Below are the code and all the weights of a small trained network. Each question names an input and a class and asks about switching units off, where a switched-off unit gives its printed mean instead of its output.

import numpy as np


def w(rows, s, z=0):
    codes = np.array(rows[::2]) - 128.0
    scale = np.full(codes.shape[1], s)
    scale[-1] = z or s
    return codes * scale


def f(y):
    return y / 2 * (1 + np.tanh(0.7978845608 * (y + 0.044715 * y**3)))


def log_softmax(a):
    a = a - a.max(-1, keepdims=True)
    return a - np.log(np.exp(a).sum(-1, keepdims=True))


def net(x, mask):
    res = np.array(x, float).reshape(1, 6) / 4 @ E
    y = f(res @ A[0][:, :-1].T + A[0][:, -1])
    res = res + np.where(mask, y, B[0][:, -1]) @ B[0][:, :-1]
    return log_softmax(res[-1] @ U[:, :-1].T + U[:, -1])


A, B = {}, {}
E = w([
[135,101,83,221,169,101,104,52,36],'x0',
[117,130,129,130,129,123,125,125,134],'x1',
[118,130,126,127,129,123,121,125,132],'x2',
[172,174,72,137,185,36,184,177,148],'x3',
[128,126,129,126,128,119,116,125,135],'x4',
[173,249,156,148,169,176,67,119,134],'x5',
],0.015)
A[0] = w([
[110,76,139,50,53,99,190,187,153,196],'neuron 1',
[183,144,94,127,162,6,185,162,125,130],'neuron 2',
[159,167,47,185,189,36,147,96,96,81],'neuron 3',
[102,52,175,124,118,107,95,40,49,230],'neuron 4',
[139,179,147,211,159,165,82,85,103,114],'neuron 5',
[96,88,179,47,124,126,123,185,182,253],'neuron 6',
[88,20,80,201,125,57,141,88,68,145],'neuron 7',
[148,204,131,146,188,120,152,166,180,101],'neuron 8',
[176,254,182,81,121,188,84,168,201,138],'neuron 9',
[162,189,109,196,205,150,53,62,30,87],'neuron 10',
[169,205,29,116,214,18,201,185,166,162],'neuron 11',
],0.0096,0.0075)
B[0] = w([
[95,117,126,155,47,76,149,163,227,234],'neuron 1',
[79,181,55,194,166,70,119,195,117,208],'neuron 2',
[101,66,93,210,140,104,73,141,106,197],'neuron 3',
[164,111,128,96,155,183,201,77,152,234],'neuron 4',
[133,165,187,168,119,129,109,81,141,199],'neuron 5',
[129,152,123,117,36,129,152,159,181,235],'neuron 6',
[143,61,22,62,170,167,148,80,62,230],'neuron 7',
[118,83,215,101,183,90,111,165,70,186],'neuron 8',
[116,158,201,26,158,159,82,154,36,252],'neuron 9',
[185,162,185,195,158,86,87,40,172,232],'neuron 10',
[101,55,148,97,174,2,140,206,82,252],'neuron 11',
],0.0099,0.019)
U = w([
[117,103,133,133,11,192,174,132,218,253],'0',
[160,79,92,81,147,187,178,65,110,172],'1',
[127,230,167,78,88,242,95,136,119,203],'2',
[173,200,170,185,142,171,128,57,174,137],'3',
[117,135,110,140,83,50,200,195,180,92],'4',
[116,100,10,177,162,129,140,140,105,70],'5',
[123,121,180,69,169,99,137,179,100,74],'6',
[136,126,160,225,160,82,90,123,120,26],'7',
],0.011,0.0041)

Each question gives the input, the list of numbers given to net, and the class t.
The units are the neurons (one row each of A and B). Each row of codes is followed by its name. A weight is (code - 128) times the scale printed after its matrix; where a second scale follows, it is the last column's (A, B and U).
mask holds one flag per neuron, in row order. A switched-off neuron (its flag False) gives its mean, the last column of its row in B, instead of its output. The means were averaged over made-up inputs and are rounded, as every weight is.
A unit's drop is (log p(t) with every unit on - log p(t) with that unit switched off) / (log p(t) with every unit on - log p(t) with every unit switched off).
The circuit of an input: a set's keep is (log p(t) with only the set's units on - log p(t) with every unit switched off) / (log p(t) with every unit on - log p(t) with every unit switched off). Starting from all 11 units, units are removed one at a time, each time the one whose removal leaves the highest keep (on an exact tie, the one counted first), for as long as the keep stays at least 0.8.
circuit, biggest first: the units of the circuit, biggest drop first
most important unit: the unit with the biggest drop
k most important neurons: the k neurons with the biggest drops, biggest first
drop of u: that unit's drop, to one decimal
input [0,7,7,-2,8,-8], class 0: most important unit => neuron 1
input [-5,5,4,8,0,1], class 6: 3 most important neurons => (neuron 8; neuron 9; neuron 11)
input [8,-6,1,0,3,6], class 3: 2 most important neurons => (neuron 11; neuron 10)
input [7,3,-5,7,-4,0], class 5: 2 most important neurons => (neuron 7; neuron 2)
input [-8,-4,-2,-8,7,0], class 0: 2 most important neurons => (neuron 1; neuron 6)
input [1,-6,4,0,-4,1], class 3: 3 most important neurons => (neuron 11; neuron 7; neuron 9)
input [1,5,7,-7,-6,7], class 3: 2 most important neurons => (neuron 10; neuron 5)
input [6,3,-7,8,0,0], class 5: 3 most important neurons => (neuron 7; neuron 2; neuron 9)
input [1,-1,3,-1,4,5], class 3: 2 most important neurons => (neuron 10; neuron 11)
input [0,-6,-5,-1,-2,-6], class 0: 3 most important neurons => (neuron 1; neuron 11; neuron 9)
input [-2,-1,-1,0,-4,0], class 0: 2 most important neurons => (neuron 11; neuron 2)
input [-1,-6,4,-1,1,2], class 2: drop of neuron 11 => 0.5
input [-1,-5,2,-5,6,6], class 2: drop of neuron 9 => 0.7
input [-1,-7,-2,-1,-8,-4], class 0: circuit, biggest first => (neuron 11)
input [-8,1,-5,-8,5,0], class 0: drop of neuron 6 => 1.8
